Here is a tiny trained network, its code and every weight. The questions are about switching its units off for an input and a class, where a switched-off unit gives its printed mean instead of its output.

import numpy as np


def w(rows, s, z=0):
    codes = np.array(rows[::2]) - 128.0
    scale = np.full(codes.shape[1], s)
    scale[-1] = z or s
    return codes * scale


def norm(h):
    return h / np.sqrt((h * h).mean(-1, keepdims=True) + 1e-5)


def f(y):
    return y / 2 * (1 + np.tanh(0.7978845608 * (y + 0.044715 * y**3)))


def log_softmax(a):
    a = a - a.max(-1, keepdims=True)
    return a - np.log(np.exp(a).sum(-1, keepdims=True))


def net(x, mask):
    res = np.array(x, float).reshape(1, 2) / 4 @ E
    u = 0
    for l in range(4):
        y = f(norm(res) @ A[l][:, :-1].T + A[l][:, -1])
        res = res + np.where(mask[u : u + 4], y, B[l][:, -1]) @ B[l][:, :-1]
        u += 4
    return log_softmax(norm(res)[-1] @ U[:, :-1].T + U[:, -1])


A, B = {}, {}
E = w([
[171,200,254,91,99,73,34,181],'x0',
[153,50,120,136,125,127,48,13],'x1',
],0.0062)
A[0] = w([
[255,135,254,59,71,107,36,95,137],'L0N1',
[67,86,134,85,130,122,109,56,109],'L0N2',
[112,121,110,124,111,142,184,123,4],'L0N3',
[234,80,186,108,222,115,122,91,27],'L0N4',
],0.0079,0.0018)
B[0] = w([
[141,202,74,131,60,2,74,188,252],'L0N1',
[178,121,122,152,71,133,183,91,153],'L0N2',
[153,63,189,78,124,166,130,125,141],'L0N3',
[181,76,173,138,111,153,115,128,150],'L0N4',
],0.0099,0.012)
A[1] = w([
[98,172,85,86,187,50,110,2,233],'L1N1',
[112,151,105,142,146,123,158,239,61],'L1N2',
[57,235,67,205,133,95,84,125,248],'L1N3',
[100,111,118,147,199,113,183,97,32],'L1N4',
],0.0084,0.0017)
B[1] = w([
[64,161,126,163,1,90,103,32,161],'L1N1',
[190,119,113,114,29,149,45,58,217],'L1N2',
[134,171,51,57,145,125,135,95,254],'L1N3',
[66,171,215,196,156,13,94,199,163],'L1N4',
],0.009,0.0067)
A[2] = w([
[160,99,39,92,1,151,138,92,228],'L2N1',
[157,246,153,70,99,22,193,59,81],'L2N2',
[72,72,80,151,159,162,61,13,130],'L2N3',
[250,200,168,151,76,124,140,133,253],'L2N4',
],0.0072,0.0016)
B[2] = w([
[198,32,141,90,129,164,123,60,254],'L2N1',
[45,139,161,133,180,165,102,155,216],'L2N2',
[254,114,116,119,42,157,70,157,155],'L2N3',
[173,42,180,161,216,158,163,109,212],'L2N4',
],0.0086,0.01)
A[3] = w([
[134,163,103,149,85,115,99,144,6],'L3N1',
[142,144,185,179,176,136,220,254,60],'L3N2',
[83,79,94,158,154,122,173,225,2],'L3N3',
[188,80,195,134,122,120,80,80,138],'L3N4',
],0.0077,0.00099)
B[3] = w([
[138,191,33,107,117,105,107,83,170],'L3N1',
[34,124,127,173,155,170,165,118,171],'L3N2',
[143,201,102,121,255,194,109,29,169],'L3N3',
[95,142,239,205,120,212,231,169,255],'L3N4',
],0.0091,0.0057)
U = w([
[226,196,92,82,4,3,53,173,215],'0',
[42,119,85,85,153,59,202,224,2],'1',
[254,38,217,230,11,195,202,77,222],'2',
[48,143,79,131,129,122,158,236,2],'3',
[28,160,71,190,239,186,248,125,237],'4',
[201,166,152,14,157,160,110,186,8],'5',
],0.0078,0.0042)

Each question gives the input, the list of numbers given to net, and the class t.
The units are the neurons (one row each of A and B). Each row of codes is followed by its name. A weight is (code - 128) times the scale printed after its matrix; where a second scale follows, it is the last column's (A, B and U).
mask holds one flag per neuron, layer by layer. A switched-off neuron (its flag False) gives its mean, the last column of its row in B, instead of its output. The means were averaged over made-up inputs and are rounded, as every weight is.
A unit's drop is (log p(t) with every unit on - log p(t) with that unit switched off) / (log p(t) with every unit on - log p(t) with every unit switched off).
The circuit of an input: a set's keep is (log p(t) with only the set's units on - log p(t) with every unit switched off) / (log p(t) with every unit on - log p(t) with every unit switched off). Starting from the 12 units with the biggest drops (on a tie, the unit counted first), units are removed one at a time, each time the one whose removal leaves the highest keep (on an exact tie, the one counted first), for as long as the keep stays at least 0.8.
units of the circuit, in order: the units of the circuit, biggest drop first
k most important neurons: the k neurons with the biggest drops, biggest first
k most important neurons of layer l: the k neurons of layer l with the biggest drops, biggest first
drop of u: that unit's drop, to one decimal
input [-6,-1], class 4: 4 most important neurons -> L1N2; L0N1; L1N4; L2N1
input [6,-8], class 5: units of the circuit, in order -> L2N4; L2N2
input [-6,-3], class 4: 2 most important neurons -> L0N1; L1N4
input [1,-7], class 2: units of the circuit, in order -> L0N1
input [4,-6], class 5: 2 most important neurons -> L1N3; L0N1
input [-1,-4], class 2: 2 most important neurons -> L0N1; L1N2
input [-5,0], class 4: units of the circuit, in order -> L1N2; L0N1
input [-6,0], class 4: 4 most important neurons -> L1N2; L1N4; L0N1; L2N1
input [-6,-8], class 2: units of the circuit, in order -> L1N2; L0N1
input [3,-5], class 5: 2 most important neurons of layer 2 -> L2N2; L2N3
input [-6,-4], class 4: 3 most important neurons -> L0N1; L1N4; L2N1
input [-1,-6], class 2: 2 most important neurons -> L1N2; L0N1
input [5,-8], class 5: 2 most important neurons of layer 1 -> L1N2; L1N3
input [-7,0], class 4: 3 most important neurons -> L1N2; L1N4; L0N1
input [-7,-1], class 4: 4 most important neurons -> L1N2; L0N1; L1N4; L2N1
input [3,-8], class 2: most important neuron -> L0N1
input [-3,-3], class 4: 2 most important neurons of layer 0 -> L0N1; L0N3
input [-2,0], class 4: 4 most important neurons -> L1N2; L0N1; L2N1; L0N4
input [-5,-8], class 2: drop of L0N1 -> 0.3
input [-8,-2], class 4: drop of L1N4 -> 1.6
input [-5,-1], class 4: drop of L1N2 -> 0.1
input [2,-5], class 2: most important neuron of layer 0 -> L0N1
input [0,-2], class 2: drop of L0N1 -> 2.1
